Here is a tiny trained network, its code and every weight. The questions are about switching its units off for an input and a class, where a switched-off unit gives its printed mean instead of its output.

import numpy as np


def w(rows, s, z=0):
    codes = np.array(rows[::2]) - 128.0
    scale = np.full(codes.shape[1], s)
    scale[-1] = z or s
    return codes * scale


def f(y):
    return y / 2 * (1 + np.tanh(0.7978845608 * (y + 0.044715 * y**3)))


def log_softmax(a):
    a = a - a.max(-1, keepdims=True)
    return a - np.log(np.exp(a).sum(-1, keepdims=True))


def net(x, mask):
    res = np.array(x, float).reshape(1, 2) / 4 @ E
    y = f(res @ A[0][:, :-1].T + A[0][:, -1])
    res = res + np.where(mask, y, B[0][:, -1]) @ B[0][:, :-1]
    return log_softmax(res[-1] @ U[:, :-1].T + U[:, -1])


A, B = {}, {}
E = w([
[221,141,151,253,85,80,4,252,13,245,190,171],'x0',
[212,228,211,164,44,201,181,68,86,53,9,241],'x1',
],0.0044)
A[0] = w([
[45,6,28,90,246,34,89,167,196,186,206,35,107],'n0',
[201,217,212,155,35,208,183,80,88,76,45,196,108],'n1',
[212,149,160,239,54,91,25,236,13,219,170,163,117],'n2',
[47,108,106,17,170,194,238,26,237,34,86,102,107],'n3',
[213,147,167,248,66,93,21,226,7,212,171,163,112],'n4',
[198,211,211,160,37,197,179,78,94,66,54,210,103],'n5',
[50,133,116,14,166,205,223,40,243,36,92,95,115],'n6',
[146,147,140,145,111,127,132,126,105,127,126,137,254],'n7',
[190,210,206,151,37,196,166,83,95,73,62,191,128],'n8',
[192,222,208,157,50,208,167,79,98,70,65,207,107],'n9',
[48,15,19,87,254,28,98,181,177,181,219,23,123],'n10',
],0.004,0.0098)
B[0] = w([
[100,200,162,77,84,138,81,169,2,201,192,48,192],'n0',
[107,182,148,96,105,132,97,156,60,171,171,78,172],'n1',
[191,100,77,155,169,73,194,63,77,132,81,125,200],'n2',
[216,108,70,190,181,47,201,51,32,135,88,102,204],'n3',
[198,94,70,165,180,52,204,54,51,129,82,113,197],'n4',
[106,200,157,102,94,130,90,166,4,211,198,22,168],'n5',
[185,102,87,154,165,73,188,66,74,142,91,122,204],'n6',
[70,45,116,3,131,182,81,79,237,217,65,248,254],'n7',
[101,165,146,77,97,146,93,153,92,195,162,101,174],'n8',
[114,183,151,99,101,131,100,156,50,160,174,76,167],'n9',
[102,180,152,73,98,145,88,151,67,201,169,99,204],'n10',
],0.0077,0.0086)
U = w([
[193,105,74,153,200,68,204,84,112,127,86,123,103],'0',
[89,170,172,99,64,152,68,162,105,152,193,75,117],'1',
[74,61,130,92,130,201,93,119,251,131,82,245,253],'2',
[128,142,144,228,125,135,140,178,173,84,143,83,79],'3',
[131,129,161,184,129,135,141,162,154,82,138,121,72],'4',
[138,135,137,176,119,137,144,175,169,81,138,114,58],'5',
[131,139,146,209,123,142,141,150,172,63,137,89,70],'6',
[145,135,146,167,116,136,138,149,163,33,160,110,61],'7',
],0.013,0.0051)

Each question gives the input, the list of numbers given to net, and the class t.
The units are the neurons (one row each of A and B). Each row of codes is followed by its name. A weight is (code - 128) times the scale printed after its matrix; where a second scale follows, it is the last column's (A, B and U).
mask holds one flag per neuron, in row order. A switched-off neuron (its flag False) gives its mean, the last column of its row in B, instead of its output. The means were averaged over made-up inputs and are rounded, as every weight is.
A unit's drop is (log p(t) with every unit on - log p(t) with that unit switched off) / (log p(t) with every unit on - log p(t) with every unit switched off).
unit that matters most: the unit with the biggest drop
k most important neurons: the k neurons with the biggest drops, biggest first
drop when u is switched off: that unit's drop, to one decimal
input [8,-8], class 0: unit that matters most	n4
input [3,2], class 2: 2 most important neurons	[n3, n6]
input [8,-7], class 0: 2 most important neurons	[n4, n2]
input [-3,1], class 2: 2 most important neurons	[n4, n2]
input [6,7], class 1: 2 most important neurons	[n5, n8]
input [-3,0], class 2: 2 most important neurons	[n4, n2]
input [-3,2], class 2: 3 most important neurons	[n4, n2, n0]
input [7,-7], class 0: 2 most important neurons	[n4, n2]
input [-7,-8], class 1: 2 most important neurons	[n0, n10]
input [3,0], class 2: 2 most important neurons	[n3, n6]
input [-6,-8], class 1: 2 most important neurons	[n0, n10]
input [-3,-1], class 2: 2 most important neurons	[n4, n2]
input [3,-2], class 2: 2 most important neurons	[n3, n6]
input [-6,7], class 1: unit that matters most	n5
input [1,-5], class 1: drop when n0 is switched off	0.1
input [2,-3], class 2: drop when n3 is switched off	0.1
input [-3,6], class 1: drop when n10 is switched off	0.0
input [2,-1], class 2: drop when n3 is switched off	0.1
